What each symbol does to the states:
z1: ge>z999, bo>-, ku>z900, ze>-, le>z552, vu>-
z573: ge>z740, bo>z244, ku>z979, ze>-, le>-, vu>-
z552: ge>z825, bo>z1, ku>z647, ze>-, le>z979, vu>-
z829: ge>z458, bo>-, ku>z839, ze>z356, le>z421, vu>z10
z180: ge>z225, bo>z390, ku>z727, ze>z552, le>z572, vu>z647
z356: ge>z658, bo>-, ku>z10, ze>z644, le>z459, vu>z531
z566: ge>z910, bo>z492, ku>z927, ze>z918, le>-, vu>z505
z10: ge>z585, bo>-, ku>z109, ze>z531, le>z284, vu>z999
z109: ge>z390, bo>-, ku>z356, ze>z999, le>z225, vu>z644
z225: ge>z180, bo>z109, ku>z459, ze>z825, le>z505, vu>z891
z957: ge>z736, bo>z421, ku>z566, ze>z581, le>-, vu>z918
z533: ge>z927, bo>z202, ku>z736, ze>z572, le>-, vu>z209
z21: ge>z421, bo>z458, ku>z321, ze>z727, le>z736, vu>z170
z321: ge>z492, bo>z181, ku>z202, ze>z170, le>z910, vu>z180
z236: ge>z560, bo>-, ku>z458, ze>z390, le>z202, vu>z658
z532: ge>z244, bo>z531, ku>z825, ze>-, le>z740, vu>-
z284: ge>z170, bo>z10, ku>z225, ze>z532, le>z918, vu>z825
z644: ge>z900, bo>-, ku>z531, ze>-, le>z891, vu>-
z505: ge>z572, bo>z225, ku>z581, ze>z594, le>-, vu>z969
z999: ge>z1, bo>-, ku>z644, ze>-, le>z825, vu>-
z252: ge>z969, bo>z647, ku>z573, ze>-, le>-, vu>-
z647: ge>z891, bo>z900, ku>z244, ze>-, le>z252, vu>-
z181: ge>z839, bo>-, ku>z236, ze>z585, le>z321, vu>z390
z927: ge>z533, bo>z125, ku>z957, ze>z505, le>-, vu>z581
z170: ge>z284, bo>z585, ku>z180, ze>z244, le>z662, vu>z552
z244: ge>z532, bo>z518, ku>z552, ze>-, le>z573, vu>-
z531: ge>z518, bo>-, ku>z999, ze>-, le>z532, vu>-
z581: ge>z209, bo>z459, ku>z918, ze>z969, le>-, vu>z740
z560: ge>z236, bo>-, ku>z829, ze>z109, le>z125, vu>z356
z825: ge>z552, bo>z999, ku>z891, ze>-, le>z594, vu>-
z979: ge>z594, bo>z552, ku>z252, ze>-, le>-, vu>-
z891: ge>z647, bo>z644, ku>z532, ze>-, le>z969, vu>-
z736: ge>z957, bo>z21, ku>z910, ze>z209, le>-, vu>z662
z125: ge>z202, bo>z560, ku>z421, ze>z225, le>z927, vu>z459
z458: ge>z829, bo>-, ku>z181, ze>z658, le>z21, vu>z585
z727: ge>z459, bo>z658, ku>z170, ze>z647, le>z209, vu>z244
z839: ge>z181, bo>-, ku>z560, ze>z10, le>z492, vu>z109
z585: ge>z10, bo>-, ku>z390, ze>z518, le>z170, vu>z1
z969: ge>z252, bo>z891, ku>z740, ze>-, le>-, vu>-
z572: ge>z505, bo>z180, ku>z209, ze>z979, le>-, vu>z252
z202: ge>z125, bo>z236, ku>z21, ze>z180, le>z533, vu>z727
z421: ge>z21, bo>z829, ku>z492, ze>z459, le>z957, vu>z284
z459: ge>z727, bo>z356, ku>z284, ze>z891, le>z581, vu>z532
z594: ge>z979, bo>z825, ku>z969, ze>-, le>-, vu>-
z209: ge>z581, bo>z727, ku>z662, ze>z252, le>-, vu>z573
z390: ge>z109, bo>-, ku>z658, ze>z1, le>z180, vu>z900
z918: ge>z662, bo>z284, ku>z505, ze>z740, le>-, vu>z594
z740: ge>z573, bo>z532, ku>z594, ze>-, le>-, vu>-
z658: ge>z356, bo>-, ku>z585, ze>z900, le>z727, vu>z518
z910: ge>z566, bo>z321, ku>z533, ze>z662, le>-, vu>z572
z492: ge>z321, bo>z839, ku>z125, ze>z284, le>z566, vu>z225
z662: ge>z918, bo>z170, ku>z572, ze>z573, le>-, vu>z979
z900: ge>z644, bo>-, ku>z518, ze>-, le>z647, vu>-
z518: ge>z531, bo>-, ku>z1, ze>-, le>z244, vu>-

In the rows, 75 stands for zero.

The rows follow the links: the fewer symbols apart two states are, the more alike their rows tend to be.

Each row is also shifted at random along 5 hidden directions that mean nothing.

Some states, each with a row of numbers:
z236 -> [67,80,76,83,79,76,63,70,63,63,81,81,77,79,80,80,83,75,81,62,77,82,78,74,71,72,73,76,82,73,75,64,79,78,81,69,84,77,68,64,79,75,75,83,74,82,71,67,71,75,79,78,71,77]
z658 -> [35,72,79,80,78,72,64,65,64,72,78,81,70,77,77,78,82,71,77,75,78,81,71,70,74,72,78,75,85,84,65,73,83,80,70,59,88,81,66,66,75,68,67,87,78,75,73,69,65,79,72,78,68,77]
z566 -> [105,80,71,84,75,75,74,79,85,72,72,84,86,71,82,78,68,87,77,46,60,75,73,77,86,75,74,72,77,66,79,57,60,74,91,88,73,66,59,75,83,87,85,67,73,91,69,72,81,74,74,78,86,79]
z1 -> [63,75,77,83,75,81,79,72,83,85,74,83,68,73,67,67,82,66,73,79,63,77,76,64,77,74,65,71,69,83,65,66,67,61,77,93,82,81,77,65,84,76,65,73,75,63,73,80,73,70,60,63,72,58]
z927 -> [77,81,69,70,76,71,66,76,66,65,77,55,79,71,91,88,63,80,71,77,87,69,80,87,63,75,90,78,74,69,86,86,84,86,72,58,72,73,86,83,64,75,88,74,76,80,83,74,77,76,82,78,75,83]
z533 -> [92,87,71,77,77,68,81,73,94,84,76,57,82,79,83,78,66,75,77,82,75,57,86,65,79,90,85,57,71,64,83,71,65,82,77,109,73,68,93,58,87,82,89,66,81,71,76,78,65,78,84,47,76,52]
z644 -> [71,75,76,77,73,76,83,77,90,80,78,82,67,76,66,71,79,72,69,67,60,71,70,70,80,56,71,69,82,72,68,64,51,57,74,101,78,79,70,76,78,85,55,74,76,76,82,80,78,76,66,71,81,66]
z109 -> [74,76,73,83,71,73,76,71,78,72,77,91,75,76,69,68,82,79,75,53,66,75,64,73,80,54,70,77,86,68,72,61,60,58,74,86,80,74,58,78,83,82,60,82,78,87,77,77,78,80,68,89,78,79]
z662 -> [36,65,70,73,68,94,74,76,72,69,78,59,63,75,62,96,53,71,97,55,73,66,80,95,66,68,92,77,67,77,84,80,65,85,78,60,74,84,85,71,67,85,90,82,61,72,71,74,86,72,75,89,57,89]
z170 -> [49,67,77,72,71,82,68,68,52,68,75,87,75,73,70,77,82,72,88,76,80,84,73,80,72,82,68,86,69,85,75,79,93,81,80,40,76,81,68,75,68,67,78,81,71,73,60,73,79,74,76,95,62,93]
z10 -> [98,76,69,75,68,71,69,77,67,69,74,76,67,76,68,75,77,69,73,78,75,67,75,77,74,71,75,84,68,71,77,81,80,67,75,76,71,78,76,78,67,71,64,77,80,65,75,80,78,78,75,83,69,73]
z244 -> [60,72,80,75,86,77,68,71,68,83,79,82,78,70,72,77,82,74,73,67,78,87,73,71,81,74,67,71,79,91,61,71,78,85,78,52,75,80,51,77,71,67,73,83,75,75,65,65,68,72,62,64,82,88]
z560 -> [89,80,72,76,75,63,59,73,63,60,78,71,78,77,92,71,83,75,67,90,82,78,76,74,67,76,80,80,79,71,73,83,92,80,68,65,81,70,73,80,64,63,75,81,82,79,77,71,72,80,84,80,74,77]
z573 -> [38,77,84,77,82,86,85,71,83,79,83,72,67,68,66,88,65,70,76,63,71,71,81,73,59,60,68,73,76,73,72,72,61,70,78,84,74,90,88,67,80,80,73,75,73,68,84,72,75,68,70,74,73,71]
z581 -> [77,80,75,83,79,68,73,75,64,79,67,91,86,67,87,79,81,85,65,70,81,91,68,75,66,70,57,89,83,75,62,76,92,74,75,52,74,67,60,78,69,59,76,71,83,81,71,67,64,72,71,97,94,89]
z284 -> [102,85,70,82,69,72,89,80,79,77,69,78,72,69,67,70,69,72,72,72,62,64,75,75,77,71,62,86,64,67,86,71,67,55,74,92,66,77,87,77,77,74,72,66,86,66,70,85,80,75,74,80,78,68]
z180 -> [70,61,78,70,74,81,78,69,75,80,79,72,81,83,68,73,75,76,81,71,83,68,72,78,88,82,78,64,75,74,82,74,66,85,78,77,71,76,71,73,80,80,75,78,67,81,64,83,75,81,80,67,71,79]
z825 -> [98,84,68,80,75,70,81,81,89,88,67,78,73,70,70,64,76,74,67,71,62,78,71,65,90,72,71,76,65,84,68,69,65,67,78,83,68,76,65,80,76,73,70,66,80,68,70,75,77,74,62,62,82,74]
z202 -> [89,84,78,83,86,80,64,72,73,64,89,77,81,78,75,90,71,78,89,51,69,73,80,78,76,72,81,76,79,66,90,59,63,80,91,77,74,83,76,67,85,78,90,77,73,86,64,71,80,78,77,67,71,77]

Where do the symbols, taken in turn from left to right, take each start?
Answers are names.
[82,70,76,73,71,70,92,79,77,84,60,83,80,68,82,59,76,82,64,86,79,74,70,73,64,75,52,76,80,60,76,86,84,63,64,88,63,66,85,77,74,72,67,64,82,80,83,78,65,75,88,86,88,67]
ge ku ku ze ku: z979
[65,81,83,82,86,70,74,65,74,81,79,71,78,77,74,75,78,73,77,87,84,65,83,69,69,82,70,67,78,69,83,77,76,78,73,84,72,77,88,60,79,73,77,74,85,67,68,81,61,79,84,68,72,63]
bo ze ge ge: z900
[57,77,83,79,76,73,87,70,78,84,70,67,78,74,80,75,66,72,76,88,83,62,88,67,64,80,69,68,75,67,76,87,78,74,66,92,69,69,94,62,79,72,79,72,83,66,81,79,61,78,86,67,74,57]
ze bo ge bo ku le: z532
[33,60,84,77,68,80,72,64,65,67,75,93,77,80,72,67,89,76,76,64,72,90,61,77,81,70,66,73,90,79,59,63,77,72,78,71,91,73,51,74,80,73,66,90,66,84,71,68,73,80,67,91,76,87]
le bo ze ku ku le: z244
[100,73,78,72,76,85,79,77,75,70,81,83,76,71,66,81,71,83,81,57,72,66,67,88,72,61,69,84,82,58,88,72,59,68,75,79,62,76,78,84,73,80,70,78,76,80,73,84,83,79,76,87,77,81]
bo ze le le bo ku: z891
[72,86,85,90,82,80,75,72,82,80,78,90,70,68,70,75,85,68,77,60,65,78,79,67,74,62,58,75,81,73,66,64,60,60,83,91,81,80,72,61,90,76,66,75,78,69,76,74,70,71,66,66,76,65]
ge ge ku le ge: z825
[50,82,73,82,77,71,78,73,76,70,79,62,62,70,73,84,64,73,71,71,76,56,79,85,57,59,76,78,79,59,87,78,62,66,54,86,64,85,96,80,67,73,71,81,84,71,84,86,82,83,74,80,68,70]
le bo ze ge bo ge ku: z531
[71,66,84,68,73,77,78,77,79,83,76,77,73,78,65,61,84,70,72,94,74,73,74,62,78,76,66,64,78,77,66,83,73,71,71,84,76,75,77,67,78,79,64,78,73,68,80,79,68,77,75,68,76,65]
ku le ge bo le: z532
[110,75,73,78,73,76,63,75,66,60,76,87,81,74,75,76,83,79,78,60,74,84,67,81,82,72,77,82,80,70,71,63,75,76,83,67,79,71,57,80,77,79,75,79,72,92,68,68,79,76,74,89,79,91]
vu ze ku le: z891
[52,71,71,70,76,89,82,73,80,81,76,66,68,76,60,87,58,69,85,57,68,72,80,80,71,71,75,73,66,81,74,75,64,74,80,74,76,85,80,70,75,86,79,71,65,65,77,73,82,68,68,75,68,74]
bo ku ge le bo ge ge: z891
[87,85,69,84,73,65,82,77,93,90,65,82,72,77,78,55,81,67,60,80,58,79,72,52,93,75,67,75,73,80,59,65,66,57,72,101,77,69,64,70,81,75,62,64,83,67,77,78,70,76,64,66,87,59]
ge le ge bo ku: z644
[56,75,69,84,68,78,87,71,74,67,64,83,70,68,75,81,73,80,74,53,64,79,69,84,66,61,65,88,71,74,70,68,71,58,77,69,76,73,71,78,70,72,78,70,76,79,73,71,84,67,67,100,82,84]
vu ge ge ku ku ge: z573
[75,70,81,71,72,76,69,69,71,68,79,83,72,80,73,68,85,73,78,81,79,75,75,78,73,78,74,72,82,66,76,74,78,78,77,76,84,74,76,69,81,84,75,79,67,80,76,74,80,80,86,79,69,67]
le le ge bo ze: z284
[77,88,73,95,78,66,77,71,79,74,79,78,69,71,76,78,75,73,64,57,63,69,76,71,83,59,76,77,86,70,70,62,59,63,71,93,74,82,63,71,82,75,65,80,86,75,74,75,73,77,67,77,78,73]
le ku bo ze ku ge ge: z999
[61,68,74,65,77,84,81,76,79,77,82,62,64,77,60,83,67,64,85,80,73,64,82,76,68,81,82,72,64,84,83,80,68,77,73,74,70,88,89,75,73,77,73,73,69,61,78,81,80,72,71,66,62,70]
bo ku ku ku ge ku: z644
